Each row has a name. After each piece below comes the name of the row it's from, unless a question asks for something else. Each question is about the rows just above it. Places in a row count from 1.

[139  93  89 104 116 146 163  87 152  25 156 124 143 142 137 154 138 160
  91 121 121 113 151  97 166 127 139  95 139 159 120 145 134 111  93  80
 183  93 115  93 118 132 120 121 134 147 146  70]  Pefof
[139  93  89 104 116 146 163  87 152  25 156 124 143 142 137 154 138 160
  91 121 121 113 151  97 166 127 139  95 139 159 120 145 134 111 104 105
 128 118 121 110 123  69 141  88 129 150 122 203]  Sonad
[154 139 160  91 121 174 140 129 156 150 131 162  93 114  95  93 193 132
 149 142 120  96 128 166  97 156 112 178 120 114  83 121  92 179 127 187
  75 120 167 151  91  92  87 142 138 101  97 175]  Vav
which: [139  93  89 104 116 146 163  87 152  25 156 124 143 142 137 154 138 160
  91 121 121 113 151  97 166 127 139  95 139 159 120 145 134 111  93  80
 183  93 115  93 118 132 120 121 134 147 146  70]	Pefof
The row with [139  93  89 104 116 146 163  87 152  25 156 124 143 142 137 154 138 160
  91 121 121 113 151  97 166 127 139  95 139 159 120 145 134 111 104 105
 128 118 121 110 123  69 141  88 129 150 122 203] is	Sonad

[163 129 136 104  97 112  83 100  90 172 146  83 139 142 118  54  94 194
 138 137 179 189  68 203 168 146  60  69  56 141  61 181  67  69 140 178
 125  49  50 154 175 196 161  54 102 174 182 199 203 191 149 154 108 117
 132  66  85 100 114 131 118] : sorot
[ 63 124 167  66 106 194  56 171  66  93 134 155 168 130 141 203  76 199
 156 105 104 141 171 174  67 108 198  60  68  58  96 100 199 150 164  76
 124 205 107 121 182 112  86  56 175 180 111 170 145 127  83 203 171  90
  56 112 145 145 114 165 120] : Zekuf
[129 193 196 197 150 124 159 139  58 164 125  88 166 127  99 202 131 147
 119 151 121 184 205 127  66  60 169 149 144 155  86  79  55 178 116 153
  76  54 109 150 139  74  74  78  94  51 167 125  52 107 165  70  70 104
 116 176  98 121 145 135 143] : sepi
[163 129 136 104  97 112  83 150  90 172 146  83 139 156 118  54  94 194
 138 137 179 189  68 203 168 146  60  69  56 141  61 181  67  69 140 178
 125  49  50 154 175 196 161  54 102 174 182 199 203 191 149 154 108 117
 132  66  85 100 114 131 118] : Bere
[ 63 162  54  74 179  88 121  70  57 134  83 181 175 121 146  93  57 135
 141  80 125 134  91 142 187  62  84 102 110  99 202  61 168 173 148 136
 153  53  50  73 146 186 145  83 173 130 152 144 111 179  62 156  67  60
  79  53 144 116  85 185  55] : vunes
[ 90  96 160  88 126  81 165 102 110 122 144 128 137 204  54 124  61 147
  86 196  62  87 201  94  64  80  56 136 168 207 168  61 112 145  76 171
 192  72 182  95 107  90 108 154 200 163  77 168 187 180 183 176 205 148
 176 188  68 182 154  65 170] : zet
[161 161  90 112 159  70 107  52  69 148 109 165  75 121 104 167 182 143
 205 109  74 162  56 129 204 144  78  94 137 138 152 201 152 122 154  81
  75 118 193  97 190 122 184 143 173 190 197  66 175 169 113 160  74 148
 100 184 143 135 104 157 201] : kem
[ 61 182  61  92  86  77  70 113 205  54  69 199 165  61  85 207  50  52
 127 197  67  85  93 133  78 119  57  90  57  80  62  68 131  61 171  60
 165  92  49 166  77 177  62  63 162 168  51 142 128 111 184 139 142 171
  84 162 148 133 200 132  89] : muf
Which entry of muf is missing from [111 171  61  77  61 139  61  67  84  89  92  90 128 168  52 200 148  62
 165  70 131  85 199 205  85 166  57 142  61  57  51 162 165  62  63 207
  60 177 182  54  68  86 119 184 171 133 142  78  77  93  49  69 132 162
 127  50  80  92 197 133]?	[113]
Shuffled sepi with one entry gone: [ 86 151 127  70  52 155 121  58 125  99 178 131 119 150  70 184 107 124
  51 202 139 149 153 176 144 193 116  74 109 205  88 197 196 166 116  55
 145 169  60 127 164 165 143  94  66 121 150 147  74 125  78 135 159  98
 129 104 139  54  76  79], missing	[167]

[ 79  44 199 182  75  43 116 111] : bigo
[ 63  81  44 171  75 160 116 111] : dade
[ 63  81  44 199 182  47  46 129] : Sagab
One entry of bigo was changed: [ 79  44 199 182  75  43 115 111]. Where, and from what?	7, [116]
[ 63  81  44 199 182  47] begins in row and place	Sagab, 1
One entry of Sagab was changed: [ 63  81  44 199 182  47  46 128]. Where, and from what?	8, [129]
Shuffled bigo with one entry gone: [199  43 116  75  79 182 111], missing	[44]
[ 81  44 199 182] begins in row and place	Sagab, 2
[199 182  75] begins in row and place	bigo, 3
Shuffled dade with one entry gone: [160 111 171  75 116  44  63], missing	[81]

